Below are the code and all the weights of a small trained network. Each question names an input and a class and asks about switching units off, where a switched-off unit gives its printed mean instead of its output.

import numpy as np


def w(rows, s, z=0):
    codes = np.array(rows[::2]) - 128.0
    scale = np.full(codes.shape[1], s)
    scale[-1] = z or s
    return codes * scale


def norm(h):
    return h / np.sqrt((h * h).mean(-1, keepdims=True) + 1e-5)


def f(y):
    return np.maximum(y, 0)


def log_softmax(a):
    a = a - a.max(-1, keepdims=True)
    return a - np.log(np.exp(a).sum(-1, keepdims=True))


def net(x, mask):
    res = np.array(x, float).reshape(1, 6) / 4 @ E
    u = 0
    for l in range(2):
        y = f(norm(res) @ A[l][:, :-1].T + A[l][:, -1])
        res = res + np.where(mask[u : u + 8], y, B[l][:, -1]) @ B[l][:, :-1]
        u += 8
    return log_softmax(norm(res)[-1] @ U[:, :-1].T + U[:, -1])


A, B = {}, {}
E = w([
[196,224,46,239,128,156,217,237,118,66,199],'x0',
[82,159,48,82,112,102,163,64,85,120,192],'x1',
[77,66,101,212,224,43,2,153,63,183,162],'x2',
[127,147,117,113,150,130,143,130,113,148,101],'x3',
[146,120,128,111,138,123,129,142,113,112,125],'x4',
[108,150,135,136,118,110,133,125,134,127,126],'x5',
],0.0057)
A[0] = w([
[193,164,165,209,122,144,108,113,143,121,84,90],'L0N1',
[123,87,92,190,188,58,83,199,77,135,89,133],'L0N2',
[54,119,2,95,92,138,130,138,70,109,177,47],'L0N3',
[218,192,180,192,100,200,53,189,140,115,59,72],'L0N4',
[178,109,190,227,179,88,127,201,159,171,24,57],'L0N5',
[160,177,139,204,107,171,195,233,115,104,153,59],'L0N6',
[173,168,226,154,145,122,52,202,207,156,71,2],'L0N7',
[144,127,89,251,191,118,175,143,87,153,173,109],'L0N8',
],0.006,0.0052)
B[0] = w([
[97,135,115,95,175,190,153,110,104,105,138,169],'L0N1',
[113,157,198,179,184,122,159,46,144,138,124,253],'L0N2',
[75,73,156,107,62,175,173,141,46,130,224,188],'L0N3',
[49,72,167,122,98,172,183,182,111,128,156,205],'L0N4',
[65,34,135,114,87,173,121,145,119,115,201,215],'L0N5',
[135,137,76,76,113,108,73,165,215,161,72,241],'L0N6',
[58,55,134,95,63,254,154,225,59,173,118,186],'L0N7',
[208,205,111,99,148,98,73,141,138,132,89,235],'L0N8',
],0.0078,0.0059)
A[1] = w([
[105,73,172,46,104,135,35,97,114,177,72,158],'L1N1',
[181,144,134,90,60,141,254,128,144,76,113,125],'L1N2',
[145,132,169,47,141,57,108,73,127,153,156,71],'L1N3',
[155,185,66,142,179,152,170,212,206,126,165,25],'L1N4',
[83,136,22,91,94,116,163,82,25,108,208,68],'L1N5',
[103,104,92,202,192,93,9,128,82,138,164,2],'L1N6',
[151,142,113,91,102,182,165,109,217,84,57,89],'L1N7',
[151,137,78,161,100,130,121,207,68,159,175,186],'L1N8',
],0.0085,0.0037)
B[1] = w([
[180,219,2,76,64,110,120,158,182,45,108,254],'L1N1',
[102,119,159,229,246,132,158,105,55,191,168,217],'L1N2',
[116,150,93,143,85,138,149,226,184,77,85,180],'L1N3',
[136,185,57,20,66,56,14,51,176,16,53,201],'L1N4',
[68,2,214,111,106,243,58,240,167,151,80,201],'L1N5',
[197,148,189,183,186,121,221,75,71,178,178,196],'L1N6',
[171,108,188,206,180,43,112,83,76,185,198,201],'L1N7',
[98,76,91,55,24,136,185,122,177,95,56,190],'L1N8',
],0.0075,0.0098)
U = w([
[196,199,49,80,46,52,54,165,198,49,62,5],'0',
[15,16,208,110,59,248,112,231,105,164,120,180],'1',
[188,159,209,226,199,73,209,58,32,214,211,121],'2',
],0.013,0.0028)

Each question gives the input, the list of numbers given to net, and the class t.
The units are the neurons (one row each of A and B). Each row of codes is followed by its name. A weight is (code - 128) times the scale printed after its matrix; where a second scale follows, it is the last column's (A, B and U).
mask holds one flag per neuron, layer by layer. A switched-off neuron (its flag False) gives its mean, the last column of its row in B, instead of its output. The means were averaged over made-up inputs and are rounded, as every weight is.
A unit's drop is (log p(t) with every unit on - log p(t) with that unit switched off) / (log p(t) with every unit on - log p(t) with every unit switched off).
unit that matters most: the unit with the biggest drop
top k neurons: the k neurons with the biggest drops, biggest first
top k neurons in layer l: the k neurons of layer l with the biggest drops, biggest first
drop of u: that unit's drop, to one decimal
input [-7,6,-7,1,-7,-8], class 0: top 2 neurons -> L1N1, L1N6
input [3,1,-7,-1,7,-7], class 2: top neuron in layer 1 -> L1N2
input [0,5,6,-8,3,-3], class 2: top 3 neurons -> L1N6, L0N2, L0N7
input [1,5,-5,8,-1,-5], class 1: top 3 neurons -> L1N5, L0N2, L0N3
input [-3,8,-8,-2,1,6], class 1: top 2 neurons in layer 1 -> L1N5, L1N6
input [-5,-1,7,3,7,-4], class 2: top 2 neurons in layer 1 -> L1N6, L1N4
input [-8,-8,-4,6,-8,-2], class 0: top 2 neurons -> L1N1, L1N5
input [0,6,-7,-3,-2,-8], class 2: top 2 neurons in layer 0 -> L0N5, L0N7
input [2,-3,-4,5,6,8], class 2: top 3 neurons in layer 1 -> L1N2, L1N7, L1N1
input [1,3,-3,-6,-5,6], class 1: top 3 neurons -> L1N5, L0N2, L0N8
input [-2,-4,5,-2,7,-1], class 2: top 3 neurons -> L0N2, L1N6, L1N5
input [5,8,-1,-6,-6,0], class 1: top 2 neurons -> L0N3, L1N5
input [-5,-4,-5,0,2,0], class 0: top 4 neurons -> L1N1, L1N6, L0N2, L0N1
input [4,7,3,-7,-8,4], class 1: unit that matters most -> L0N3
input [-8,-5,7,8,-7,-4], class 0: top 2 neurons -> L1N1, L1N2
input [-3,-6,7,-6,-1,2], class 2: top 4 neurons -> L0N2, L1N6, L1N5, L1N8
input [-6,-4,-6,-6,-6,-4], class 0: top 2 neurons -> L1N1, L1N6
input [-8,-6,0,8,-8,-1], class 0: drop of L1N1 -> 1.3
input [-7,5,2,0,-2,-7], class 0: drop of L1N1 -> 0.9
input [-8,5,5,7,1,-8], class 0: drop of L1N1 -> 0.2
input [-2,-7,8,-1,7,5], class 2: drop of L1N6 -> 1.0
input [5,-8,-6,-6,5,8], class 1: unit that matters most -> L0N4
